Here is a tiny trained network, its code and every weight. The questions are about switching its units off for an input and a class, where a switched-off unit gives its printed mean instead of its output.

import numpy as np


def w(rows, s, z=0):
    codes = np.array(rows[::2]) - 128.0
    scale = np.full(codes.shape[1], s)
    scale[-1] = z or s
    return codes * scale


def f(y):
    return y / 2 * (1 + np.tanh(0.7978845608 * (y + 0.044715 * y**3)))


def log_softmax(a):
    a = a - a.max(-1, keepdims=True)
    return a - np.log(np.exp(a).sum(-1, keepdims=True))


def net(x, mask):
    res = np.array(x, float).reshape(1, 3) / 4 @ E
    y = f(res @ A[0][:, :-1].T + A[0][:, -1])
    res = res + np.where(mask, y, B[0][:, -1]) @ B[0][:, :-1]
    return log_softmax(res[-1] @ U[:, :-1].T + U[:, -1])


A, B = {}, {}
E = w([
[242,159,81,158,202],'x0',
[24,92,104,115,246],'x1',
[75,255,103,116,137],'x2',
],0.0081)
A[0] = w([
[151,52,129,126,126,176],'neuron 1',
[106,124,133,125,107,34],'neuron 2',
[134,67,110,131,108,35],'neuron 3',
[98,114,135,135,176,84],'neuron 4',
[106,122,146,114,183,54],'neuron 5',
[158,145,121,137,165,196],'neuron 6',
[149,109,139,139,118,25],'neuron 7',
[87,234,121,147,135,113],'neuron 8',
[115,121,130,130,131,253],'neuron 9',
[156,24,135,141,129,84],'neuron 10',
[97,121,142,152,176,52],'neuron 11',
[90,98,103,135,168,113],'neuron 12',
[166,149,132,124,78,34],'neuron 13',
[55,94,151,135,70,100],'neuron 14',
[70,107,135,100,70,49],'neuron 15',
[67,100,136,129,70,54],'neuron 16',
[112,250,124,108,142,50],'neuron 17',
[114,108,116,129,196,82],'neuron 18',
[171,139,142,115,76,54],'neuron 19',
[175,26,125,118,126,76],'neuron 20',
[102,95,103,122,162,56],'neuron 21',
[185,121,98,126,180,67],'neuron 22',
[186,148,132,144,44,101],'neuron 23',
[119,186,104,105,134,76],'neuron 24',
[232,153,127,119,233,55],'neuron 25',
[105,96,132,109,210,110],'neuron 26',
[182,162,114,149,185,55],'neuron 27',
[163,60,142,118,146,34],'neuron 28',
],0.015,0.0067)
B[0] = w([
[80,122,153,112,195,246],'neuron 1',
[144,184,142,199,84,120],'neuron 2',
[94,207,152,181,123,151],'neuron 3',
[176,170,116,118,121,172],'neuron 4',
[188,170,120,151,119,159],'neuron 5',
[81,92,130,65,96,202],'neuron 6',
[125,205,114,179,132,125],'neuron 7',
[79,124,151,162,232,247],'neuron 8',
[104,58,116,57,151,222],'neuron 9',
[102,165,203,150,189,245],'neuron 10',
[175,191,126,140,113,156],'neuron 11',
[190,146,104,104,134,195],'neuron 12',
[177,226,110,117,102,168],'neuron 13',
[111,79,130,153,30,232],'neuron 14',
[105,134,135,174,31,193],'neuron 15',
[102,131,119,179,38,193],'neuron 16',
[101,179,205,168,199,229],'neuron 17',
[173,171,91,125,123,184],'neuron 18',
[193,215,111,117,111,182],'neuron 19',
[95,149,144,198,216,247],'neuron 20',
[171,194,115,145,121,158],'neuron 21',
[88,133,125,167,59,187],'neuron 22',
[211,132,57,77,158,254],'neuron 23',
[123,148,170,157,154,167],'neuron 24',
[118,69,148,163,2,252],'neuron 25',
[185,158,85,88,144,221],'neuron 26',
[97,122,90,180,59,187],'neuron 27',
[100,199,172,185,143,179],'neuron 28',
],0.033,0.0075)
U = w([
[73,208,194,188,184,132],'0',
[88,154,125,180,2,68],'1',
[213,238,66,107,117,97],'2',
[74,37,128,15,164,255],'3',
],0.0098,0.0053)

Each question gives the input, the list of numbers given to net, and the class t.
The units are the neurons (one row each of A and B). Each row of codes is followed by its name. A weight is (code - 128) times the scale printed after its matrix; where a second scale follows, it is the last column's (A, B and U).
mask holds one flag per neuron, in row order. A switched-off neuron (its flag False) gives its mean, the last column of its row in B, instead of its output. The means were averaged over made-up inputs and are rounded, as every weight is.
A unit's drop is (log p(t) with every unit on - log p(t) with that unit switched off) / (log p(t) with every unit on - log p(t) with every unit switched off).
The circuit of an input: a set's keep is (log p(t) with only the set's units on - log p(t) with every unit switched off) / (log p(t) with every unit on - log p(t) with every unit switched off). Starting from the 12 units with the biggest drops (on a tie, the unit counted first), units are removed one at a time, each time the one whose removal leaves the highest keep (on an exact tie, the one counted first), for as long as the keep stays at least 0.8.
circuit, biggest first: the units of the circuit, biggest drop first
top k neurons: the k neurons with the biggest drops, biggest first
drop of u: that unit's drop, to one decimal
input [-6,-8,-3], class 2: circuit, biggest first -> [neuron 23]
input [5,-6,-2], class 2: top 2 neurons -> [neuron 23; neuron 19]
input [-7,8,2], class 2: top 4 neurons -> [neuron 26; neuron 12; neuron 25; neuron 4]
input [7,-3,6], class 1: top 2 neurons -> [neuron 25; neuron 27]
input [6,6,-2], class 1: top 4 neurons -> [neuron 25; neuron 22; neuron 23; neuron 27]
input [-7,-6,-6], class 1: top 4 neurons -> [neuron 14; neuron 16; neuron 15; neuron 8]
input [8,8,-3], class 1: top 4 neurons -> [neuron 25; neuron 22; neuron 27; neuron 23]
input [-7,-7,-1], class 1: top 3 neurons -> [neuron 14; neuron 15; neuron 16]
input [1,8,-7], class 2: top 3 neurons -> [neuron 26; neuron 12; neuron 18]
input [-1,-2,3], class 3: drop of neuron 10 -> 0.1
input [6,-5,-3], class 1: drop of neuron 25 -> 1.3
input [8,0,7], class 1: drop of neuron 20 -> 0.3
